Here is a tiny trained network, its code and every weight. The questions are about switching its units off for an input and a target symbol, where a switched-off unit gives its printed mean instead of its output.

import numpy as np


def w(rows, s, z=0):
    codes = np.array(rows[::2]) - 128.0
    scale = np.full(codes.shape[1], s)
    scale[-1] = z or s
    return codes * scale


def norm(h):
    return h / np.sqrt((h * h).mean(-1, keepdims=True) + 1e-5)


def f(y):
    return np.maximum(y, 0)


def softmax(a):
    e = np.exp(a - a.max(-1, keepdims=True))
    return e / e.sum(-1, keepdims=True)


def log_softmax(a):
    a = a - a.max(-1, keepdims=True)
    return a - np.log(np.exp(a).sum(-1, keepdims=True))


def net(x, mask):
    ids = ['ΣΦαεζηλμ'.index(c) for c in x.split()]
    T = len(ids)
    res = E[ids] + P[:T]
    q, k, v = (norm(res) @ M[0].T for M in (Q, K, V))
    z = softmax(np.where(np.tri(T) > 0, q @ k.T / 4**0.5, -1e9)) @ v
    res = res + np.where(mask[0], z, O[0][:, -1]) @ O[0][:, :-1]
    y = f(norm(res) @ A[0][:, :-1].T + A[0][:, -1])
    res = res + np.where(mask[1:9], y, B[0][:, -1]) @ B[0][:, :-1]
    return log_softmax(norm(res)[-1] @ U[:, :-1].T + U[:, -1])


Q, K, V, O, A, B = {}, {}, {}, {}, {}, {}
E = w([
[180,230,136,69],'Σ',
[120,87,79,201],'Φ',
[144,101,85,211],'α',
[48,105,53,18],'ε',
[135,89,165,220],'ζ',
[185,142,108,233],'η',
[153,166,137,255],'λ',
[95,127,109,54],'μ',
],0.0084)
P = w([
[52,216,143,133],'0',
[120,82,101,255],'1',
[124,108,143,150],'2',
[130,106,125,127],'3',
[127,85,124,111],'4',
[132,70,126,107],'5',
[143,59,116,99],'6',
[156,50,122,92],'7',
[172,38,115,85],'8',
[192,28,114,79],'9',
[218,14,112,69],'10',
[86,52,168,56],'11',
],0.005)
Q[0] = w([
[138,183,137,3],'h0',
[110,114,124,121],'h0',
[104,150,148,7],'h0',
[135,146,107,132],'h0',
],0.021)
K[0] = w([
[208,32,116,85],'h0',
[188,135,157,149],'h0',
[251,70,134,100],'h0',
[110,98,168,134],'h0',
],0.014)
V[0] = w([
[167,210,130,79],'h0',
[100,102,35,177],'h0',
[246,145,78,179],'h0',
[165,134,251,149],'h0',
],0.013)
O[0] = w([
[25,131,68,221,104],'h0',
[155,229,138,85,250],'h0',
[120,189,1,95,51],'h0',
[229,6,67,227,204],'h0',
],0.0094,0.0017)
A[0] = w([
[53,9,181,228,133],'n0',
[78,82,103,39,253],'n1',
[167,87,36,74,125],'n2',
[65,45,78,120,112],'n3',
[61,197,42,75,119],'n4',
[98,137,61,242,212],'n5',
[255,193,149,27,195],'n6',
[84,209,132,87,147],'n7',
],0.01,0.0041)
B[0] = w([
[148,86,1,85,238],'n0',
[112,201,188,223,181],'n1',
[144,145,180,210,193],'n2',
[192,238,139,86,162],'n3',
[18,147,70,87,179],'n4',
[148,205,251,69,219],'n5',
[165,20,72,127,255],'n6',
[75,36,145,166,177],'n7',
],0.0085,0.0084)
U = w([
[78,124,25,237,1],'Σ',
[142,142,153,3,129],'Φ',
[96,86,77,34,20],'α',
[103,152,193,147,214],'ε',
[208,53,107,166,126],'ζ',
[103,235,112,137,207],'η',
[163,191,201,148,226],'λ',
[26,42,158,178,77],'μ',
],0.012,0.0034)

Each question gives the input, a string of symbols that net reads in full, and the target symbol t.
The units are the heads (4 rows each of Q, K, V and O) and the neurons (one row each of A and B). Each row of codes is followed by its name. A weight is (code - 128) times the scale printed after its matrix; where a second scale follows, it is the last column's (O, A, B and U).
mask holds one flag per unit, heads first, then neurons. A switched-off unit (its flag False) gives its mean, the last column of its rows in O or B, instead of its output. The means were averaged over made-up inputs and are rounded, as every weight is.
A unit's drop is (log p(t) with every unit on - log p(t) with that unit switched off) / (log p(t) with every unit on - log p(t) with every unit switched off).
The circuit of an input: a set's keep is (log p(t) with only the set's units on - log p(t) with every unit switched off) / (log p(t) with every unit on - log p(t) with every unit switched off). Starting from all 9 units, units are removed one at a time, each time the one whose removal leaves the highest keep (on an exact tie, the one counted first), for as long as the keep stays at least 0.8.
units of the circuit, in order: the units of the circuit, biggest drop first
k most important neurons: the k neurons with the biggest drops, biggest first
drop of u: that unit's drop, to one decimal
input α ζ ζ Σ μ ζ ζ α ζ ζ μ, target ζ: units of the circuit, in order => [n6; h0; n1; n2]
input α λ ζ Φ, target α: units of the circuit, in order => [h0; n6; n7]
input λ Φ ζ ζ Σ α ζ ζ λ ζ ζ, target λ: units of the circuit, in order => [h0; n5; n6; n0]
input λ ζ α η, target λ: units of the circuit, in order => [n5]
input ζ Σ μ, target η: units of the circuit, in order => [h0; n3]
input Σ α μ ζ Σ Σ Σ Σ, target η: units of the circuit, in order => [h0; n5; n3]
input η α ζ α, target η: units of the circuit, in order => [h0; n5]
input Σ ζ Φ, target Σ: units of the circuit, in order => [h0; n3]
input Φ Σ η ζ η ζ ζ ε μ μ, target μ: 2 most important neurons => [n5; n7]
input Φ η ζ ζ Φ λ α Φ Σ, target α: units of the circuit, in order => [h0; n6; n7; n4]
input α ζ Σ Σ ε Σ ζ η ζ α, target α: 2 most important neurons => [n6; n4]
input μ ε Φ, target μ: 2 most important neurons => [n0; n6]
input η ζ Φ Σ μ ε μ Σ, target μ: 2 most important neurons => [n7; n5]
input μ ζ Σ ζ η Φ Σ ζ Σ Φ, target μ: 2 most important neurons => [n6; n0]
input λ ζ Σ ζ ζ μ Σ η ζ ζ λ, target λ: 2 most important neurons => [n5; n0]
input α ζ Σ ζ Σ ζ Σ ζ Σ, target ζ: most important neuron => [n6]
input μ Φ μ Σ μ Σ ζ μ, target ζ: 2 most important neurons => [n6; n5]
input ζ Φ μ ζ ζ Σ η ε Σ μ μ, target μ: 2 most important neurons => [n7; n5]
input η ε Σ λ η ζ λ ζ Φ, target η: drop of h0 => 0.3
input η μ η μ ζ Σ ζ α η, target η: drop of n7 => 0.0
input λ μ ζ ζ λ, target λ: drop of h0 => 0.1
